Below is a small trained network, with its code and all its weights. Each question gives an input and a class and asks what happens when units are switched off, that is, made to give their printed mean instead of their output.

import numpy as np


def w(rows, s, z=0):
    codes = np.array(rows[::2]) - 128.0
    scale = np.full(codes.shape[1], s)
    scale[-1] = z or s
    return codes * scale


def f(y):
    return y / 2 * (1 + np.tanh(0.7978845608 * (y + 0.044715 * y**3)))


def log_softmax(a):
    a = a - a.max(-1, keepdims=True)
    return a - np.log(np.exp(a).sum(-1, keepdims=True))


def net(x, mask):
    res = np.array(x, float).reshape(1, 4) / 4 @ E
    y = f(res @ A[0][:, :-1].T + A[0][:, -1])
    res = res + np.where(mask, y, B[0][:, -1]) @ B[0][:, :-1]
    return log_softmax(res[-1] @ U[:, :-1].T + U[:, -1])


A, B = {}, {}
E = w([
[170,150,162,145,142,228,95],'x0',
[104,86,176,120,130,91,71],'x1',
[247,139,213,94,4,125,193],'x2',
[179,104,171,176,192,121,149],'x3',
],0.013)
A[0] = w([
[199,159,152,184,127,168,226,169],'n1',
[165,56,92,87,88,30,138,180],'n2',
[189,125,186,45,87,123,119,63],'n3',
[137,133,205,60,10,187,92,110],'n4',
[163,79,219,146,153,155,80,97],'n5',
[140,174,125,39,128,127,38,95],'n6',
[95,98,143,86,128,101,79,119],'n7',
[154,142,215,59,76,139,140,3],'n8',
[182,149,92,130,127,181,201,117],'n9',
[21,137,92,132,70,81,123,153],'n10',
[120,136,97,89,49,90,210,153],'n11',
[173,110,131,128,133,100,128,58],'n12',
],0.011,0.0036)
B[0] = w([
[94,60,116,195,44,81,174,227],'n1',
[166,165,186,129,132,125,110,216],'n2',
[62,158,164,62,188,123,111,221],'n3',
[121,107,129,73,172,159,65,253],'n4',
[223,143,79,211,120,165,180,181],'n5',
[185,168,102,137,127,139,112,159],'n6',
[110,99,107,178,92,123,139,169],'n7',
[70,122,180,91,132,142,94,218],'n8',
[85,79,130,156,93,172,87,189],'n9',
[129,89,48,69,108,142,92,216],'n10',
[248,135,124,139,141,114,139,225],'n11',
[143,210,140,98,101,87,196,143],'n12',
],0.012,0.015)
U = w([
[112,87,149,211,87,117,114,68],'0',
[109,153,108,95,245,166,26,225],'1',
[102,105,206,110,111,13,162,91],'2',
[30,34,74,77,83,144,90,151],'3',
[222,98,114,143,19,97,175,155],'4',
[80,203,132,64,114,147,222,2],'5',
],0.012,0.0066)

Each question gives the input, the list of numbers given to net, and the class t.
The units are the neurons (one row each of A and B). Each row of codes is followed by its name. A weight is (code - 128) times the scale printed after its matrix; where a second scale follows, it is the last column's (A, B and U).
mask holds one flag per neuron, in row order. A switched-off neuron (its flag False) gives its mean, the last column of its row in B, instead of its output. The means were averaged over made-up inputs and are rounded, as every weight is.
A unit's drop is (log p(t) with every unit on - log p(t) with that unit switched off) / (log p(t) with every unit on - log p(t) with every unit switched off).
The circuit of an input: a set's keep is (log p(t) with only the set's units on - log p(t) with every unit switched off) / (log p(t) with every unit on - log p(t) with every unit switched off). Starting from all 12 units, units are removed one at a time, each time the one whose removal leaves the highest keep (on an exact tie, the one counted first), for as long as the keep stays at least 0.8.
units of the circuit, in order: the units of the circuit, biggest drop first
unit that matters most: the unit with the biggest drop
k most important neurons: the k neurons with the biggest drops, biggest first
drop of u: that unit's drop, to one decimal
input [1,-4,0,5], class 4: 2 most important neurons -> [n3, n8]
input [0,3,3,1], class 1: unit that matters most -> n1
input [-3,-4,6,-7], class 1: units of the circuit, in order -> [n4, n3]
input [0,2,0,-6], class 1: 2 most important neurons -> [n1, n9]
input [-6,-1,-6,6], class 3: 4 most important neurons -> [n11, n4, n3, n2]
input [4,-8,3,-7], class 3: 3 most important neurons -> [n1, n4, n9]
input [-5,1,1,8], class 4: 3 most important neurons -> [n3, n8, n4]
input [0,-7,7,3], class 2: 2 most important neurons -> [n3, n8]
input [1,0,6,4], class 2: 4 most important neurons -> [n3, n1, n8, n10]
input [0,3,-3,1], class 3: 2 most important neurons -> [n11, n2]
input [-5,4,1,-6], class 4: 4 most important neurons -> [n11, n3, n2, n8]
input [-2,2,-1,4], class 0: 3 most important neurons -> [n4, n3, n11]
input [-8,-8,-3,-5], class 4: 4 most important neurons -> [n11, n4, n3, n8]
input [1,4,-3,8], class 0: units of the circuit, in order -> [n4]
input [-1,-7,-5,1], class 3: 2 most important neurons -> [n11, n2]
input [3,-4,2,2], class 0: 2 most important neurons -> [n10, n11]
input [-3,7,7,0], class 1: 2 most important neurons -> [n4, n3]
input [3,-6,5,3], class 0: 2 most important neurons -> [n10, n1]
input [8,-3,-3,0], class 0: units of the circuit, in order -> [n4, n3]
input [-7,-1,7,4], class 2: units of the circuit, in order -> [n3]
input [6,-8,-1,-3], class 3: drop of n2 -> 0.2
input [7,-1,6,-5], class 3: drop of n3 -> -0.1
input [1,1,0,-8], class 1: drop of n6 -> 0.3
input [8,-8,8,2], class 3: drop of n5 -> 0.0
